Below is a small trained network, with its code and all its weights. Each question gives an input and a class and asks what happens when units are switched off, that is, made to give their printed mean instead of their output.

import numpy as np


def w(rows, s, z=0):
    codes = np.array(rows[::2]) - 128.0
    scale = np.full(codes.shape[1], s)
    scale[-1] = z or s
    return codes * scale


def norm(h):
    return h / np.sqrt((h * h).mean(-1, keepdims=True) + 1e-5)


def f(y):
    return np.maximum(y, 0)


def log_softmax(a):
    a = a - a.max(-1, keepdims=True)
    return a - np.log(np.exp(a).sum(-1, keepdims=True))


def net(x, mask):
    res = np.array(x, float).reshape(1, 2) / 4 @ E
    u = 0
    for l in range(2):
        y = f(norm(res) @ A[l][:, :-1].T + A[l][:, -1])
        res = res + np.where(mask[u : u + 12], y, B[l][:, -1]) @ B[l][:, :-1]
        u += 12
    return log_softmax(norm(res)[-1] @ U[:, :-1].T + U[:, -1])


A, B = {}, {}
E = w([
[122,173,57,188,49,33],'x0',
[199,2,105,162,100,180],'x1',
],0.0077)
A[0] = w([
[194,121,101,203,75,195,122],'L0N0',
[144,95,134,146,98,104,43],'L0N1',
[99,87,83,65,30,141,49],'L0N2',
[152,148,116,35,130,122,94],'L0N3',
[136,153,65,102,210,143,123],'L0N4',
[213,152,128,99,85,135,3],'L0N5',
[85,58,148,149,229,105,152],'L0N6',
[155,129,115,171,127,192,152],'L0N7',
[82,113,57,131,170,89,128],'L0N8',
[31,125,115,162,158,107,178],'L0N9',
[1,145,75,185,165,164,180],'L0N10',
[74,102,143,122,71,105,118],'L0N11',
],0.0089,0.0017)
B[0] = w([
[135,93,101,151,162,94,255],'L0N0',
[227,110,177,177,204,117,171],'L0N1',
[107,155,89,79,82,188,175],'L0N2',
[58,101,2,124,70,98,164],'L0N3',
[208,174,148,149,104,116,167],'L0N4',
[149,146,208,98,143,131,144],'L0N5',
[214,130,122,141,127,92,206],'L0N6',
[54,94,97,79,76,92,196],'L0N7',
[151,117,179,117,164,159,172],'L0N8',
[156,44,107,119,204,136,190],'L0N9',
[125,85,92,152,109,142,191],'L0N10',
[180,141,153,15,44,131,162],'L0N11',
],0.0068,0.0054)
A[1] = w([
[141,78,118,120,116,74,222],'L1N0',
[167,143,177,103,126,127,144],'L1N1',
[73,229,149,141,162,85,144],'L1N2',
[131,165,75,137,83,72,13],'L1N3',
[109,155,116,237,66,98,89],'L1N4',
[116,112,127,197,81,106,215],'L1N5',
[60,132,147,131,134,124,85],'L1N6',
[137,93,191,52,121,249,105],'L1N7',
[44,201,155,155,169,146,251],'L1N8',
[117,127,187,99,147,169,22],'L1N9',
[186,65,139,118,120,29,118],'L1N10',
[125,194,118,143,71,119,228],'L1N11',
],0.011,0.0018)
B[1] = w([
[112,189,115,84,149,116,223],'L1N0',
[127,156,122,119,132,79,151],'L1N1',
[135,88,113,130,108,152,195],'L1N2',
[145,133,154,135,128,142,194],'L1N3',
[104,139,163,121,193,144,173],'L1N4',
[184,123,233,127,141,179,176],'L1N5',
[183,60,140,127,139,182,140],'L1N6',
[142,173,140,161,115,114,209],'L1N7',
[105,1,80,127,111,160,173],'L1N8',
[160,202,193,177,89,80,154],'L1N9',
[71,127,104,136,116,128,255],'L1N10',
[174,148,135,132,132,125,167],'L1N11',
],0.0088,0.0095)
U = w([
[168,18,103,118,121,147,186],'0',
[220,211,255,152,120,112,192],'1',
[50,195,62,69,123,65,113],'2',
[66,149,180,177,61,139,2],'3',
],0.015,0.006)

Each question gives the input, the list of numbers given to net, and the class t.
The units are the neurons (one row each of A and B). Each row of codes is followed by its name. A weight is (code - 128) times the scale printed after its matrix; where a second scale follows, it is the last column's (A, B and U).
mask holds one flag per neuron, layer by layer. A switched-off neuron (its flag False) gives its mean, the last column of its row in B, instead of its output. The means were averaged over made-up inputs and are rounded, as every weight is.
A unit's drop is (log p(t) with every unit on - log p(t) with that unit switched off) / (log p(t) with every unit on - log p(t) with every unit switched off).
The circuit of an input: a set's keep is (log p(t) with only the set's units on - log p(t) with every unit switched off) / (log p(t) with every unit on - log p(t) with every unit switched off). Starting from the 12 units with the biggest drops (on a tie, the unit counted first), units are removed one at a time, each time the one whose removal leaves the highest keep (on an exact tie, the one counted first), for as long as the keep stays at least 0.8.
units of the circuit, in order: the units of the circuit, biggest drop first
most important unit: the unit with the biggest drop
top k neurons: the k neurons with the biggest drops, biggest first
k most important neurons of layer l: the k neurons of layer l with the biggest drops, biggest first
input [-8,6], class 1: units of the circuit, in order	L1N7, L1N9
input [7,6], class 1: units of the circuit, in order	L1N5, L1N8
input [-1,0], class 2: most important unit	L1N10
input [-6,-6], class 0: top 3 neurons	L1N8, L0N3, L0N11
input [3,1], class 2: top 2 neurons	L1N10, L0N11
input [0,-1], class 2: top 2 neurons	L0N9, L1N8
input [3,2], class 2: 2 most important neurons of layer 1	L1N10, L1N0
input [-2,-3], class 2: top 2 neurons	L0N9, L0N3
input [0,-4], class 0: 2 most important neurons of layer 0	L0N6, L0N0
input [3,3], class 2: top 2 neurons	L1N0, L1N10
input [6,-6], class 0: 3 most important neurons of layer 1	L1N8, L1N2, L1N7
input [-3,2], class 2: 2 most important neurons of layer 0	L0N6, L0N7
input [-2,3], class 2: 2 most important neurons of layer 1	L1N0, L1N8
input [1,3], class 2: most important neuron of layer 1	L1N0
